Here is a tiny trained network, its code and every weight. The questions are about switching its units off for an input and a class, where a switched-off unit gives its printed mean instead of its output.

import numpy as np


def w(rows, s, z=0):
    codes = np.array(rows[::2]) - 128.0
    scale = np.full(codes.shape[1], s)
    scale[-1] = z or s
    return codes * scale


def f(y):
    return y / 2 * (1 + np.tanh(0.7978845608 * (y + 0.044715 * y**3)))


def log_softmax(a):
    a = a - a.max(-1, keepdims=True)
    return a - np.log(np.exp(a).sum(-1, keepdims=True))


def net(x, mask):
    res = np.array(x, float).reshape(1, 8) / 4 @ E
    y = f(res @ A[0][:, :-1].T + A[0][:, -1])
    res = res + np.where(mask, y, B[0][:, -1]) @ B[0][:, :-1]
    return log_softmax(res[-1] @ U[:, :-1].T + U[:, -1])


A, B = {}, {}
E = w([
[123,121,123,127,120,122,127,130,130],'x0',
[103,103,143,139,194,93,51,78,151],'x1',
[127,136,140,135,136,129,134,126,129],'x2',
[125,127,123,128,126,128,128,128,133],'x3',
[136,207,110,118,90,22,146,50,134],'x4',
[214,76,96,246,188,69,163,152,124],'x5',
[131,129,133,125,130,126,126,129,121],'x6',
[45,183,100,207,65,172,80,108,54],'x7',
],0.013)
A[0] = w([
[114,70,156,116,152,198,116,211,162,81],'N0',
[85,134,152,100,176,114,20,73,194,140],'N1',
[164,106,109,126,91,138,201,151,135,130],'N2',
[184,151,137,83,99,138,220,151,106,160],'N3',
[103,163,131,111,60,159,220,179,165,101],'N4',
[147,145,120,123,116,56,152,101,153,155],'N5',
[89,148,178,37,72,148,105,107,172,3],'N6',
[192,82,160,11,176,90,192,137,205,88],'N7',
[126,208,128,97,95,55,158,90,163,58],'N8',
[79,167,170,87,111,184,152,144,166,206],'N9',
[119,67,145,133,183,83,53,94,193,35],'N10',
],0.011,0.0046)
B[0] = w([
[192,51,176,59,84,216,156,40,165,194],'N0',
[112,206,97,73,148,117,117,204,99,209],'N1',
[137,178,94,84,184,98,152,189,117,170],'N2',
[113,172,89,95,182,87,101,169,156,190],'N3',
[88,222,84,68,212,127,43,160,116,186],'N4',
[159,67,160,118,191,126,71,17,186,191],'N5',
[208,132,142,245,99,54,221,181,213,200],'N6',
[2,113,68,179,84,121,154,45,89,251],'N7',
[193,86,190,85,95,225,84,23,165,210],'N8',
[126,94,163,169,104,109,192,172,130,194],'N9',
[179,220,23,110,203,183,114,219,121,196],'N10',
],0.0096,0.018)
U = w([
[145,182,101,33,168,105,74,201,110,153],'0',
[202,48,202,36,118,173,84,92,139,2],'1',
[245,59,110,231,172,25,193,186,153,41],'2',
[20,146,95,164,44,137,87,106,47,185],'3',
],0.012,0.0058)

Each question gives the input, the list of numbers given to net, and the class t.
The units are the neurons (one row each of A and B). Each row of codes is followed by its name. A weight is (code - 128) times the scale printed after its matrix; where a second scale follows, it is the last column's (A, B and U).
mask holds one flag per neuron, in row order. A switched-off neuron (its flag False) gives its mean, the last column of its row in B, instead of its output. The means were averaged over made-up inputs and are rounded, as every weight is.
A unit's drop is (log p(t) with every unit on - log p(t) with that unit switched off) / (log p(t) with every unit on - log p(t) with every unit switched off).
The circuit of an input: a set's keep is (log p(t) with only the set's units on - log p(t) with every unit switched off) / (log p(t) with every unit on - log p(t) with every unit switched off). Starting from all 11 units, units are removed one at a time, each time the one whose removal leaves the highest keep (on an exact tie, the one counted first), for as long as the keep stays at least 0.8.
circuit, biggest first: the units of the circuit, biggest drop first
unit that matters most: the unit with the biggest drop
top k neurons: the k neurons with the biggest drops, biggest first
drop of u: that unit's drop, to one decimal
input [-1,5,-3,-1,0,2,-3,-5], class 0: unit that matters most : N10
input [-2,-7,-3,-4,6,-7,0,3], class 0: top 2 neurons : [N4, N3]
input [-2,-2,-5,7,7,-6,-1,5], class 1: top 2 neurons : [N8, N7]
input [2,1,-1,7,8,-7,-3,-7], class 1: top 2 neurons : [N8, N5]
input [8,6,-6,3,-4,6,0,-6], class 0: top 2 neurons : [N10, N6]
input [3,-4,7,-8,-6,-3,-5,-8], class 3: top 2 neurons : [N7, N8]
input [-4,4,5,-1,-2,-5,1,-2], class 2: top 2 neurons : [N6, N4]
input [5,-4,3,-8,4,3,6,3], class 0: circuit, biggest first : [N7, N6]
input [-5,-4,2,-3,-7,0,-3,4], class 1: top 2 neurons : [N0, N7]
input [-2,5,0,7,-4,-2,2,4], class 0: top 3 neurons : [N7, N1, N8]
input [-4,-4,3,1,2,-7,-6,2], class 2: top 2 neurons : [N6, N9]
input [4,-1,2,-6,-5,5,-8,-8], class 3: top 2 neurons : [N7, N6]
input [-1,6,-3,7,-5,5,3,-2], class 0: top 3 neurons : [N10, N6, N8]
input [-2,-2,0,-4,-6,-6,4,6], class 1: circuit, biggest first : [N0]
input [-6,5,-4,1,-2,-5,-5,4], class 0: top 3 neurons : [N1, N7, N5]
input [-5,2,1,2,-1,-5,7,4], class 2: top 2 neurons : [N6, N7]
input [-1,0,-5,-6,3,-7,5,-7], class 2: top 2 neurons : [N6, N9]
input [5,-5,-4,6,8,2,0,-6], class 1: top 2 neurons : [N8, N5]
input [8,-5,8,8,-3,-8,-7,0], class 2: drop of N6 : 1.0
input [1,2,-8,-4,7,-5,5,4], class 1: drop of N8 : 0.9
input [2,-5,2,-6,-5,-8,-1,-3], class 2: drop of N4 : 0.0
input [-2,1,-6,1,-2,-6,2,-4], class 2: drop of N6 : 1.0
